Below are the code and all the weights of a small trained network. Each question names an input and a class and asks about switching units off, where a switched-off unit gives its printed mean instead of its output.

import numpy as np


def w(rows, s, z=0):
    codes = np.array(rows[::2]) - 128.0
    scale = np.full(codes.shape[1], s)
    scale[-1] = z or s
    return codes * scale


def f(y):
    return y / 2 * (1 + np.tanh(0.7978845608 * (y + 0.044715 * y**3)))


def log_softmax(a):
    a = a - a.max(-1, keepdims=True)
    return a - np.log(np.exp(a).sum(-1, keepdims=True))


def net(x, mask):
    res = np.array(x, float).reshape(1, 8) / 4 @ E
    y = f(res @ A[0][:, :-1].T + A[0][:, -1])
    res = res + np.where(mask, y, B[0][:, -1]) @ B[0][:, :-1]
    return log_softmax(res[-1] @ U[:, :-1].T + U[:, -1])


A, B = {}, {}
E = w([
[50,3,126,210],'x0',
[189,104,38,245],'x1',
[222,112,147,204],'x2',
[148,220,117,167],'x3',
[148,228,132,63],'x4',
[216,141,212,78],'x5',
[96,205,10,107],'x6',
[215,107,232,137],'x7',
],0.0061)
A[0] = w([
[182,123,204,120,222],'neuron 0',
[125,159,93,115,40],'neuron 1',
[136,193,61,205,152],'neuron 2',
[105,172,124,114,41],'neuron 3',
[146,67,124,207,218],'neuron 4',
[171,215,85,137,225],'neuron 5',
[39,51,173,122,161],'neuron 6',
[180,194,137,130,121],'neuron 7',
[251,83,103,107,254],'neuron 8',
[75,80,187,78,220],'neuron 9',
[121,162,74,139,133],'neuron 10',
[113,140,167,125,56],'neuron 11',
],0.013,0.0055)
B[0] = w([
[161,181,194,198,225],'neuron 0',
[78,50,94,44,144],'neuron 1',
[61,62,141,144,239],'neuron 2',
[152,44,30,67,140],'neuron 3',
[79,1,156,218,254],'neuron 4',
[21,146,205,119,241],'neuron 5',
[204,181,89,254,231],'neuron 6',
[65,176,143,93,179],'neuron 7',
[83,166,199,208,232],'neuron 8',
[180,196,142,205,217],'neuron 9',
[54,130,40,224,190],'neuron 10',
[229,46,141,173,125],'neuron 11',
],0.0068,0.0096)
U = w([
[135,110,115,190,186],'0',
[249,131,111,19,1],'1',
[157,225,239,102,201],'2',
[202,222,156,127,86],'3',
[71,215,127,66,119],'4',
],0.012,0.0056)

Each question gives the input, the list of numbers given to net, and the class t.
The units are the neurons (one row each of A and B). Each row of codes is followed by its name. A weight is (code - 128) times the scale printed after its matrix; where a second scale follows, it is the last column's (A, B and U).
mask holds one flag per neuron, in row order. A switched-off neuron (its flag False) gives its mean, the last column of its row in B, instead of its output. The means were averaged over made-up inputs and are rounded, as every weight is.
A unit's drop is (log p(t) with every unit on - log p(t) with that unit switched off) / (log p(t) with every unit on - log p(t) with every unit switched off).
The circuit of an input: a set's keep is (log p(t) with only the set's units on - log p(t) with every unit switched off) / (log p(t) with every unit on - log p(t) with every unit switched off). Starting from all 12 units, units are removed one at a time, each time the one whose removal leaves the highest keep (on an exact tie, the one counted first), for as long as the keep stays at least 0.8.
circuit, biggest first: the units of the circuit, biggest drop first
top k neurons: the k neurons with the biggest drops, biggest first
drop of u: that unit's drop, to one decimal
input [-6,-7,-6,2,8,-8,0,7], class 4: circuit, biggest first -> neuron 3
input [-1,0,-2,3,-6,3,-1,1], class 2: circuit, biggest first -> neuron 10; neuron 2
input [-7,-3,0,0,-2,-4,-5,-7], class 4: circuit, biggest first -> neuron 0; neuron 4
input [0,2,-5,-4,4,0,-1,-3], class 4: top 2 neurons -> neuron 4; neuron 0
input [6,5,-3,1,7,5,5,-7], class 4: circuit, biggest first -> neuron 4; neuron 6
input [-2,-5,8,6,-6,-2,-2,0], class 2: circuit, biggest first -> neuron 10; neuron 6
input [6,-7,1,0,6,-6,1,-1], class 3: circuit, biggest first -> neuron 4; neuron 2; neuron 6; neuron 5
input [-2,-4,7,-3,-2,0,-4,-1], class 2: top 2 neurons -> neuron 10; neuron 0
input [5,-5,-5,-5,0,2,-5,4], class 3: top 2 neurons -> neuron 6; neuron 9
input [2,-1,8,-5,-2,6,5,8], class 2: top 2 neurons -> neuron 0; neuron 8
input [0,-6,-3,-4,0,8,3,0], class 3: top 2 neurons -> neuron 5; neuron 9
input [-3,5,-7,2,5,-6,0,-5], class 4: drop of neuron 4 -> 0.2
input [-6,2,8,-7,-2,0,0,0], class 2: drop of neuron 10 -> 0.1
input [3,-5,-3,-3,3,-7,-3,1], class 3: drop of neuron 4 -> 0.3
